How the units are linked:
from | ~ * §
j40 | j916 j723 j201
j182 | j616 j72 j387
j812 | j206 j693 j513
j714 | j758 j81 j407
j166 | j140 j777 j909
j114 | j395 j47 j349
j932 | j156 j547 j484
j122 | j941 j570 j738
j570 | j950 j909 j450
j784 | j464 j444 j501
j17 | j534 j254 j479
j909 | j166 j977 j389
j773 | j47 j711 j774
j777 | j614 j122 j977
j693 | j137 j109 j265
j347 | j484 j165 j482
j559 | j200 j764 j108
j736 | j501 j776 j720
j501 | j784 j962 j736
j362 | j443 j495 j937
j941 | j21 j950 j122
j541 | j519 j185 j443
j272 | j661 j568 j547
j254 | j925 j550 j489
j764 | j33 j801 j911
j72 | j308 j519 j340
j969 | j220 j182 j931
j443 | j541 j310 j362
j387 | j182 j340 j355
j265 | j693 j266 j304
j519 | j275 j931 j541
j766 | j550 j206 j322
j601 | j886 j435 j249
j891 | j489 j322 j109
j931 | j969 j387 j185
j907 | j594 j758 j444
j206 | j735 j137 j812
j937 | j362 j783 j711
j844 | j285 j784 j81
j81 | j844 j501 j596
j954 | j298 j21 j614
j774 | j773 j896 j686
j283 | j316 j362 j47
j355 | j387 j316 j395
j792 | j568 j320 j298
j275 | j456 j969 j519
j322 | j766 j812 j828
j21 | j906 j482 j941
j555 | j389 j559 j916
j140 | j165 j614 j166
j720 | j736 j156 j527
j320 | j527 j484 j906
j298 | j792 j906 j954
j758 | j809 j844 j714
j828 | j322 j513 j102
j596 | j81 j736 j11
j400 | j686 j553 j212
j495 | j310 j114 j783
j906 | j320 j347 j21
j616 | j599 j308 j182
j444 | j907 j714 j962
j47 | j283 j937 j773
j629 | j547 j298 j165
j395 | j355 j283 j114
j783 | j495 j349 j886
j137 | j479 j891 j693
j304 | j265 j456 j308
j479 | j17 j489 j137
j349 | j114 j773 j392
j950 | j482 j166 j570
j102 | j828 j599 j220
j83 | j146 j594 j464
j392 | j349 j774 j435
j456 | j266 j220 j275
j711 | j937 j886 j896
j389 | j909 j200 j555
j911 | j764 j453 j534
j484 | j932 j629 j347
j340 | j72 j541 j316
j435 | j392 j686 j293
j316 | j340 j443 j283
j407 | j714 j596 j661
j146 | j249 j79 j83
j220 | j102 j616 j969
j285 | j34 j464 j844
j156 | j776 j272 j932
j534 | j911 j925 j17
j962 | j444 j407 j776
j450 | j570 j389 j335
j335 | j450 j555 j801
j308 | j304 j275 j72
j614 | j954 j941 j777
j513 | j812 j265 j599
j547 | j272 j792 j629
j34 | j553 j83 j285
j916 | j555 j108 j40
j97 | j723 j17 j735
j568 | j11 j527 j792
j108 | j559 j911 j723
j165 | j629 j954 j140
j310 | j185 j395 j495
j661 | j407 j11 j272
j599 | j513 j304 j616
j212 | j400 j34 j809
j489 | j254 j766 j891
j33 | j738 j335 j764
j550 | j201 j735 j766
j482 | j347 j140 j950
j185 | j931 j355 j310
j527 | j720 j932 j320
j776 | j962 j661 j156
j809 | j212 j285 j758
j11 | j596 j720 j568
j670 | j896 j249 j553
j553 | j670 j146 j34
j886 | j783 j392 j601
j738 | j122 j450 j33
j200 | j977 j33 j559
j594 | j79 j809 j907
j723 | j108 j534 j97
j464 | j83 j907 j784
j977 | j777 j738 j200
j266 | j109 j102 j456
j293 | j435 j400 j79
j201 | j40 j97 j550
j735 | j97 j479 j206
j109 | j891 j828 j266
j801 | j335 j916 j453
j925 | j453 j201 j254
j249 | j601 j293 j146
j79 | j293 j212 j594
j453 | j801 j40 j925
j896 | j711 j601 j670
j686 | j774 j670 j400

In the rows, 137 stands for zero.

The rows follow the links: the fewer symbols apart two units are, the more alike their rows tend to be.

Each row is also shifted at random along 3 hidden directions that mean nothing.

Some units, each with a row of numbers:
j17	[ 160  159  139  148  131  150  155  137  137  152  160  149  135  164  160  177  134  168  141  151  135  187  165  148  135  197  103  179  129  127  124  120  135   99]
j109	[  84  166  171  149  129  169  153  126  129  168  142  153  156  169  142  132  109  142  130  129  149  170  148  148  115  149  137  104  115  150   95  126  129   90]
j355	[  84  115  166  152  133  139  173  134  151  142  129  158  127  144  119  147  126  159  147  137  139  116  146  150  122  105  146  159  109  100   66  114  124  134]
j387	[  84  123  170  164  174  164  192  176  163  167  150  173  168  173  135  116  152  173  157  109  132  144  104   77  176  116  164  152   98  159   87  180  165  154]
j616	[ 100  131  152  177  158  180  188  145  140  171  156  175  124  156  131  151  134  179  162  123  129  169  152  135  165  147  132  171  125  129  120  156  150  125]
j932	[ 187  138  110  107  154  113   96  139  137  118  145   99  139  125  160  136  154  108  127  134  142  117  118  116  148  124  161   91  158  158  186  160  145  138]
j265	[  89  173  183  164  166  183  153  134  123  177  141  175  146  160  138  128  129  159  149  135  135  181  134  120  142  151  139  145  119  130  108  164  139  102]
j83	[  68  128  122  139  160  119  109  120  124  126  138   97  111   84  117  124  138  101  126  138  141  101  136  132  142   76  180  105  156  150  194  143  142  151]
j266	[ 153  129  173  157  116  165  173  116  132  160  138  182  116  158  129  163  114  171  163  134  142  153  173  188  110  154  112  127  131   86   61  107  114   99]
j801	[ 232  167  165  117  156  168  129  158  137  162  128  177  181  195  173  122  151  151  150  128  130  174  103  105  146  183  122  126  126  128   97  186  140  117]
j40	[ 126  193  146  143  120  156  116  117  108  151  138  139  145  145  149  138  118  131  119  160  138  197  158  157  113  198   99  151  140  147  155  118  126   98]
j298	[ 207  149  106   92  123  127   91  133  134  108   99  124  136  143  153  141  137  105  119  158  122  124  132  160  121  144  118  170  150  108  174  147  121  144]
j407	[ 176   98  107  113   66   77  111  114  131   83  113  107  115   85  106  137  127  111  124  152  146   84  157  193   93  127  111  120  162  121  141   61  108  176]
j629	[ 166  168  106   99  146  135   83  139  128  121  111  110  150  141  158  123  144   94  110  150  124  135  114  127  140  136  139  153  148  147  207  174  138  143]
j909	[ 204  157  115  115  128  111  114  136  140  124  157  108  143  146  174  170  146  135  123  153  146  158  152  139  126  185  119  134  149  146  154  116  133  106]
j444	[ 129  122  103  118  126  121  107  135  133  104   96  125  119  105  112  120  141  107  123  153  117  100  126  153  138  105  133  190  147  119  192  144  130  189]
j812	[ 193  126  179  134  128  163  182  148  157  162  137  184  159  202  157  156  128  177  162  117  141  149  139  144  125  154  128  117  110  102   28  138  127  104]
j670	[ 159   78  157  147  148  113  169  163  159  130  135  159  148  122  111  102  164  160  170  105  141   83   99   94  165   92  165  103  130  136   79  152  150  198]
j272	[ 163  170  115  113  196   99   83  147  132  106  116  116  117  104  160  158  182  126  123  188  111  124  111   90  155  130  146  249  143   86  196  175  137  148]
j108	[ 173  177  153  126  118  161  118  126  118  156  134  148  168  166  155  124  119  129  129  134  145  183  135  143  117  188  111   98  138  158  127  138  130  104]
j599	[ 112  135  168  169  134  176  172  122  127  173  154  170  125  152  127  143  117  166  159  123  145  166  163  161  134  154  126  110  135  129   99  130  135  105]
j519	[  55  121  143  163  125  156  189  146  152  152  150  144  141  160  125  140  120  156  137  120  141  144  152  143  143  123  142  150  109  160  110  120  148  135]
j534	[ 150  180  145  145  126  155  129  122  119  150  143  150  134  145  151  158  126  152  130  161  133  194  162  157  121  204   93  177  140  124  141  116  126   99]
j693	[ 142  136  172  140  107  161  170  131  145  164  148  161  158  185  146  143  109  152  146  115  156  153  152  164  108  152  131   73  116  138   54  113  126   94]
j792	[ 173  140   98   98  125  116   91  128  135  115  136   88  137  129  155  136  134   91  112  136  145  117  139  152  125  127  150   86  159  161  194  137  134  130]
j553	[  92  122  133  136  141   91  121  117  133   98  105  122   87   80  111  162  145  133  129  181  125   81  149  157  113   86  143  220  136   62  133   99  114  160]
j954	[ 215  158  124  107  124  127   92  137  124  119  110  138  155  133  144  118  146  116  126  150  128  143  115  134  128  168  110  148  152  132  166  147  127  154]
j310	[  96  104  175  161  136  144  173  128  139  155  147  157  129  131  112  126  123  153  159  111  154  111  140  143  131   96  166   73  128  131   69  124  134  132]
j783	[  58  127  140  170  187  171  160  143  135  154  131  162  108  120  110  129  147  149  155  133  115  129  128  117  177   89  161  195  135  118  170  188  153  160]
j784	[ 178   89  110  119  118  126  129  141  142  117  120  130  135  118  114  108  141  112  147  112  135   90  121  149  147  100  146   93  157  147  162  150  139  192]
j489	[ 108  164  138  143  139  159  161  151  150  157  160  132  161  188  167  159  125  151  123  135  142  184  150  128  139  171  129  155  111  168  126  137  149   94]
j714	[ 135  120  112  123  129  123  112  143  132  111  109  122  139  107  111  100  146  106  126  133  125  106  112  129  148  107  141  140  152  153  188  151  141  193]
j304	[  35  166  156  177  142  181  158  118  115  170  158  148  125  136  121  134  107  144  135  135  139  185  164  152  136  150  134  135  132  160  155  130  143  102]
j392	[  97   90  126  153  131  143  173  145  152  130  125  152  117  124  102  128  136  147  152  123  125  102  136  151  158   91  143  169  132  126  136  141  142  183]
j906	[ 201  142  112   98  112  129   94  135  128  121  120  117  159  143  148  114  130   98  120  128  139  132  123  150  125  148  127   83  155  163  172  145  132  148]
j720	[ 261   95  131  115  134   80  120  141  148  108  147  124  130  108  142  144  171  144  159  127  151   90  123  122  139  134  143   83  164  119  111  124  133  161]
j950	[ 188  172  130  129  137  114   97  138  121  129  149  122  157  120  154  128  156  128  126  152  142  166  127  109  139  193  118  133  154  166  172  133  139  134]
j335	[ 206  165  131  101  124  146  119  140  144  136  125  134  157  187  182  161  131  129  122  150  133  159  139  151  117  173  119  151  127  119  124  142  127   97]
j844	[ 180  104  113  119  153  135  126  151  144  117  104  148  121  123  122  122  159  127  149  132  114   92  110  131  160   96  144  175  150  102  166  179  139  192]
j541	[  63  126  160  153  138  143  176  144  153  143  129  155  134  151  124  147  127  159  140  140  132  126  142  139  129  110  145  187  101  112   82  122  133  137]

Complete each set of four: the symbols that take the first to the second take the third to the fourth, perhaps in another order.
Answer with the unit's name.
[ 113  183  145  156  179  169  154  165  142  172  167  146  166  177  172  145  152  164  134  140  130  208  129   83  170  187  131  184  116  174  158  177  162  106]
to [ 162  160  136  150  124  148  152  130  133  150  158  147  132  157  156  174  130  164  140  152  137  187  170  158  131  201   98  171  135  128  127  113  132   98]
as [ 120  133  107  121  124  114  101  134  128  101  101  116  131   98  111  108  144  103  116  153  122  105  120  139  135  115  130  179  147  138  197  135  132  191]
to j784

[  77  172  169  153  134  171  146  116  122  161  130  160  132  154  136  148  108  147  133  153  137  172  159  163  111  151  124  159  119  111  104  122  120   90]
to [  61  185  181  168  172  188  147  132  117  179  143  167  150  155  138  122  127  153  140  138  134  187  131  114  144  150  143  149  117  143  126  168  143  102]
as [  94  150  170  168  138  177  163  120  122  172  151  168  130  149  129  141  116  158  151  128  142  172  158  156  129  152  130  118  131  133  106  132  133  102]
to j599

[ 165  163  151  150  127  155  142  131  124  161  166  150  150  154  152  144  130  155  142  133  147  192  154  139  135  202  109  113  143  162  131  126  139  103]
to [ 149  178  147  136  100  152  119  111  111  147  140  139  148  148  146  135  108  129  122  146  148  184  162  173  102  197  101  105  144  153  137  103  120   97]
as [ 106  103  169  154  130  137  184  142  158  144  133  167  134  154  121  148  128  167  156  125  141  112  142  145  128  108  147  145  109  105   49  116  128  141]
to j931

[  78  103  139  155  147  137  163  159  150  137  133  143  149  120  104   93  150  140  147  111  134  106  105   99  168   91  164  130  126  171  139  157  160  195]
to [ 103   96  143  148  135  115  158  151  151  123  128  142  138  110  104  112  149  144  148  124  135   93  118  118  147   93  155  141  129  139  115  130  141  189]
as [ 137  163   98  108  153  101   79  127  126  107  127   84  119  104  156  156  150   99  103  175  130  121  139  135  131  125  150  171  154  130  213  138  133  131]
to j547

[ 138  138  123  127  129   95   97  138  126  107  127  108  146   88  118   99  157  110  120  146  139  112  111  111  138  129  142  126  153  166  180  126  137  184]
to [ 180  114  130  126  135  108  116  153  136  116  124  135  155  104  119   89  162  124  141  123  137  105   96  101  154  123  143  109  153  161  156  152  146  201]
as [  85  101  131  161  156  160  173  145  143  147  135  155  113  125  104  125  139  149  159  117  122  116  133  135  170   89  156  159  137  129  152  166  151  171]
to j783

[ 182  107  181  151   97  162  184  119  138  168  155  182  135  167  130  150  105  171  174  100  160  143  167  188  108  152  123   43  134  117   31  101  119  100]
to [  66  148  152  172  125  173  164  113  121  164  150  151  112  139  120  153  104  153  142  140  140  170  180  178  122  151  123  143  133  131  130  110  128   99]
as [  74  131  133  144  168  112  114  124  128  121  134  109  111   82  117  126  148  117  130  148  138   97  127  121  142   78  177  133  147  132  173  142  139  154]
to j809

[ 190  158  155  140  105  154  136  121  121  155  149  155  152  156  148  140  119  146  142  131  151  183  155  163  115  200  100   88  148  149  111  111  124  103]
to [ 174  181  153  125  121  160  116  128  120  151  126  153  157  166  157  134  126  135  129  148  136  181  138  147  114  189  104  138  136  131  127  137  124  102]
as [ 115  149  115  129  127   81   85  123  120  101  136   83  131   75  126  120  147   99  107  161  145  116  134  127  122  131  145  125  156  166  197  103  133  159]
to j596

[ 203  157  139  131  132  119  104  144  121  141  162  125  177  127  149   97  157  126  133  120  156  167  112   94  148  189  130   51  161  209  163  141  150  146]
to [ 133  191  119  105  126  146  103  130  131  135  130  106  163  173  177  147  117  105   96  157  137  175  145  150  112  169  124  143  127  160  170  135  134   88]
as [ 255  153  137  123  162  114  119  157  139  134  150  146  151  143  170  151  180  161  151  148  131  159  116   92  158  194  116  162  148  125  133  156  142  134]
to j764

[  95  109  141  144  138  100  135  133  141  113  123  127  120   91  106  128  147  136  134  147  137   85  130  131  130   89  157  156  133  115  121  114  129  174]
to [  78  120  141  145  146   98  127  130  136  113  121  122  113   86  109  131  147  128  130  155  136   90  131  128  128   88  159  164  137  112  136  118  128  169]
as [  76  134  172  163  179  154  158  131  135  152  124  168  107  122  117  144  143  161  157  147  124  122  134  128  146   92  159  186  124   80  105  159  132  136]
to j362

[ 155  163  147  149  106  152  138  119  119  153  164  140  145  148  146  142  116  143  133  135  152  192  165  161  116  202  102   91  147  166  131  102  131   97]
to [ 165  186  148  117  127  161  110  133  125  149  125  143  169  173  163  128  123  122  120  143  137  180  129  139  116  180  115  128  131  148  137  147  129  102]
as [  92  112  149  173  140  175  200  156  154  171  170  161  146  166  129  130  131  168  161   96  143  158  142  124  166  138  147  108  121  177  109  148  162  137]
to j599

[ 143  165  108  117  107  119  110  127  133  136  177   72  166  150  173  143  118   99  100  129  167  168  157  145  117  174  142   43  149  224  181  105  146   90]
to [ 227  158  161  117  134  164  131  149  136  161  139  164  184  192  168  116  136  142  148  114  145  171  113  120  135  180  123   70  135  157   97  166  138  111]
as [ 104  148  158  137  104  159  160  130  144  158  149  137  165  183  153  144  101  139  125  123  155  163  157  160  106  155  134   85  111  164   83  108  129   88]
to j599

[ 136  173  102  119  112  111  102  121  128  124  165   74  146  138  170  161  120  105   95  156  156  167  166  154  110  180  126  103  148  189  187   95  136   91]
to [ 206  169  124  122  150  112  104  143  132  124  145  124  137  136  170  165  162  143  127  171  131  164  137  117  139  192  112  191  146  120  160  135  135  117]
as [ 154   61  134  143  110  123  181  152  163  121  126  160  120  129  100  132  139  157  165  110  133   80  135  158  146   94  138  139  133  112   88  121  134  193]
to j886

[  85  121  147  172  104  168  183  114  133  162  165  149  113  142  117  155  101  157  151  118  150  161  185  191  125  147  120  102  137  146  119   98  133  111]
to [ 115  141  173  172  150  181  173  131  129  178  155  179  129  154  130  138  127  171  165  120  138  170  149  142  146  152  131  124  132  126   99  150  141  110]
as [ 101   79  142  162  118  153  177  118  138  150  154  147  102  117   98  137  113  143  167   99  149  103  164  182  141   87  156   62  151  139  120  122  135  147]
to j495

